Below is a small trained network, with its code and all its weights. Each question gives an input and a class and asks what happens when units are switched off, that is, made to give their printed mean instead of their output.

import numpy as np


def w(rows, s, z=0):
    codes = np.array(rows[::2]) - 128.0
    scale = np.full(codes.shape[1], s)
    scale[-1] = z or s
    return codes * scale


def f(y):
    return np.maximum(y, 0)


def log_softmax(a):
    a = a - a.max(-1, keepdims=True)
    return a - np.log(np.exp(a).sum(-1, keepdims=True))


def net(x, mask):
    res = np.array(x, float).reshape(1, 5) / 4 @ E
    y = f(res @ A[0][:, :-1].T + A[0][:, -1])
    res = res + np.where(mask, y, B[0][:, -1]) @ B[0][:, :-1]
    return log_softmax(res[-1] @ U[:, :-1].T + U[:, -1])


A, B = {}, {}
E = w([
[92,120,152,104],'x0',
[135,131,130,136],'x1',
[64,111,76,179],'x2',
[141,201,6,70],'x3',
[67,126,66,191],'x4',
],0.011)
A[0] = w([
[69,10,103,228,26],'neuron 0',
[67,118,115,161,102],'neuron 1',
[111,97,115,168,250],'neuron 2',
[175,138,105,55,95],'neuron 3',
[122,108,83,123,39],'neuron 4',
[133,113,177,57,76],'neuron 5',
[163,118,237,170,254],'neuron 6',
],0.012,0.004)
B[0] = w([
[141,116,255,156,239],'neuron 0',
[96,171,170,103,183],'neuron 1',
[164,100,85,197,197],'neuron 2',
[204,177,185,161,194],'neuron 3',
[118,61,119,152,152],'neuron 4',
[149,130,140,63,177],'neuron 5',
[106,108,11,88,249],'neuron 6',
],0.0096,0.011)
U = w([
[147,146,2,51,200],'0',
[63,25,10,137,185],'1',
[194,161,185,111,3],'2',
],0.0074,0.0036)

Each question gives the input, the list of numbers given to net, and the class t.
The units are the neurons (one row each of A and B). Each row of codes is followed by its name. A weight is (code - 128) times the scale printed after its matrix; where a second scale follows, it is the last column's (A, B and U).
mask holds one flag per neuron, in row order. A switched-off neuron (its flag False) gives its mean, the last column of its row in B, instead of its output. The means were averaged over made-up inputs and are rounded, as every weight is.
A unit's drop is (log p(t) with every unit on - log p(t) with that unit switched off) / (log p(t) with every unit on - log p(t) with every unit switched off).
The circuit of an input: a set's keep is (log p(t) with only the set's units on - log p(t) with every unit switched off) / (log p(t) with every unit on - log p(t) with every unit switched off). Starting from all 7 units, units are removed one at a time, each time the one whose removal leaves the highest keep (on an exact tie, the one counted first), for as long as the keep stays at least 0.8.
circuit, biggest first: the units of the circuit, biggest drop first
k most important neurons: the k neurons with the biggest drops, biggest first
drop when u is switched off: that unit's drop, to one decimal
input [7,-8,2,-3,-7], class 1: 2 most important neurons -> neuron 3; neuron 6
input [3,4,-6,6,-3], class 2: most important neuron -> neuron 3
input [-3,-1,6,-8,2], class 2: 2 most important neurons -> neuron 0; neuron 1
input [8,-3,3,-1,2], class 2: 2 most important neurons -> neuron 6; neuron 0
input [4,4,4,-8,8], class 2: 2 most important neurons -> neuron 0; neuron 1
input [-3,-1,3,0,6], class 2: 2 most important neurons -> neuron 0; neuron 6
input [3,5,-8,-2,-8], class 0: 2 most important neurons -> neuron 6; neuron 0
input [4,-1,4,-5,3], class 2: 2 most important neurons -> neuron 0; neuron 1
input [6,-3,-1,-2,-8], class 0: 2 most important neurons -> neuron 6; neuron 0
input [2,-1,-1,-6,-2], class 0: 2 most important neurons -> neuron 6; neuron 5
input [-7,-2,-1,-1,-6], class 0: 2 most important neurons -> neuron 0; neuron 6
input [7,-4,-7,-4,2], class 1: drop when neuron 6 is switched off -> 0.2
input [-5,-1,-8,-3,1], class 1: drop when neuron 5 is switched off -> -0.1
input [0,-7,4,-8,-8], class 1: drop when neuron 6 is switched off -> 0.8
input [0,-5,-1,6,-5], class 2: circuit, biggest first -> neuron 3
